Below are the code and all the weights of a small trained network. Each question names an input and a class and asks about switching units off, where a switched-off unit gives its printed mean instead of its output.

import numpy as np


def w(rows, s, z=0):
    codes = np.array(rows[::2]) - 128.0
    scale = np.full(codes.shape[1], s)
    scale[-1] = z or s
    return codes * scale


def norm(h):
    return h / np.sqrt((h * h).mean(-1, keepdims=True) + 1e-5)


def f(y):
    return np.maximum(y, 0)


def log_softmax(a):
    a = a - a.max(-1, keepdims=True)
    return a - np.log(np.exp(a).sum(-1, keepdims=True))


def net(x, mask):
    res = np.array(x, float).reshape(1, 3) / 4 @ E
    u = 0
    for l in range(2):
        y = f(norm(res) @ A[l][:, :-1].T + A[l][:, -1])
        res = res + np.where(mask[u : u + 4], y, B[l][:, -1]) @ B[l][:, :-1]
        u += 4
    return log_softmax(norm(res)[-1] @ U[:, :-1].T + U[:, -1])


A, B = {}, {}
E = w([
[147,159,104,139,66,104,101,71,65],'x0',
[84,209,177,255,142,29,112,160,167],'x1',
[46,113,165,143,84,192,186,59,198],'x2',
],0.00082)
A[0] = w([
[64,47,136,130,99,149,221,109,167,131],'L0N1',
[193,170,94,107,185,59,114,138,61,77],'L0N2',
[131,207,88,129,37,97,108,24,25,8],'L0N3',
[116,125,178,150,7,143,144,58,151,3],'L0N4',
],0.0019,0.0011)
B[0] = w([
[122,161,140,101,131,62,150,144,117,234],'L0N1',
[130,190,152,101,81,159,181,108,149,251],'L0N2',
[80,71,137,96,253,167,108,187,209,239],'L0N3',
[184,147,164,80,131,165,197,144,164,188],'L0N4',
],0.0037,0.0015)
A[1] = w([
[105,170,183,150,106,97,121,122,158,249],'L1N1',
[199,168,109,96,131,108,4,198,77,166],'L1N2',
[129,15,124,55,86,176,135,86,83,156],'L1N3',
[76,109,139,108,248,91,101,168,136,161],'L1N4',
],0.0028,0.0012)
B[1] = w([
[191,114,84,124,106,156,84,140,49,250],'L1N1',
[51,114,184,131,100,137,210,86,192,224],'L1N2',
[141,172,131,254,135,79,54,147,98,249],'L1N3',
[119,62,106,100,158,188,98,49,128,252],'L1N4',
],0.0031,0.0024)
U = w([
[83,51,132,94,201,193,84,88,178,171],'0',
[176,163,135,232,86,105,36,143,43,160],'1',
[118,207,203,69,55,133,254,120,172,146],'2',
[175,123,86,69,99,120,123,144,78,110],'3',
[85,125,67,69,60,20,95,187,173,3],'4',
],0.0055,0.004)

Each question gives the input, the list of numbers given to net, and the class t.
The units are the neurons (one row each of A and B). Each row of codes is followed by its name. A weight is (code - 128) times the scale printed after its matrix; where a second scale follows, it is the last column's (A, B and U).
mask holds one flag per neuron, layer by layer. A switched-off neuron (its flag False) gives its mean, the last column of its row in B, instead of its output. The means were averaged over made-up inputs and are rounded, as every weight is.
A unit's drop is (log p(t) with every unit on - log p(t) with that unit switched off) / (log p(t) with every unit on - log p(t) with every unit switched off).
The circuit of an input: a set's keep is (log p(t) with only the set's units on - log p(t) with every unit switched off) / (log p(t) with every unit on - log p(t) with every unit switched off). Starting from all 8 units, units are removed one at a time, each time the one whose removal leaves the highest keep (on an exact tie, the one counted first), for as long as the keep stays at least 0.8.
units of the circuit, in order: the units of the circuit, biggest drop first
most important unit: the unit with the biggest drop
top k neurons: the k neurons with the biggest drops, biggest first
top k neurons in layer l: the k neurons of layer l with the biggest drops, biggest first
input [-2,-4,-7], class 2: units of the circuit, in order => L1N2, L0N3
input [6,-7,2], class 1: top 3 neurons in layer 1 => L1N3, L1N4, L1N2
input [1,1,-3], class 3: most important unit => L0N2
input [-1,1,0], class 3: units of the circuit, in order => L0N3, L1N3, L1N2
input [-3,3,-3], class 3: units of the circuit, in order => L1N1, L1N3, L0N3
input [-2,3,2], class 3: top 3 neurons => L1N1, L0N3, L1N3
input [2,-4,4], class 1: top 3 neurons => L1N3, L0N2, L1N2
input [-5,7,2], class 1: top 3 neurons => L0N3, L1N1, L1N2
input [-5,-7,-3], class 1: units of the circuit, in order => L1N3, L0N3
input [1,7,6], class 1: top 3 neurons => L1N1, L1N2, L0N2
input [2,4,-6], class 2: top 2 neurons => L1N2, L1N3
input [2,3,-4], class 2: top 3 neurons => L1N3, L0N2, L1N2
input [-4,-3,7], class 2: units of the circuit, in order => L0N3, L0N1
input [7,-8,-3], class 1: units of the circuit, in order => L1N3
input [-6,-7,4], class 1: top 2 neurons => L1N3, L0N3
input [7,7,-2], class 0: units of the circuit, in order => L0N3, L1N4
input [-1,3,-2], class 3: units of the circuit, in order => L1N3, L1N1
input [-6,6,-6], class 0: top 2 neurons in layer 0 => L0N1, L0N4
input [-4,-3,-5], class 2: top 4 neurons => L0N3, L0N2, L1N2, L1N4
input [5,5,-5], class 0: top 4 neurons => L0N3, L1N3, L1N4, L1N2
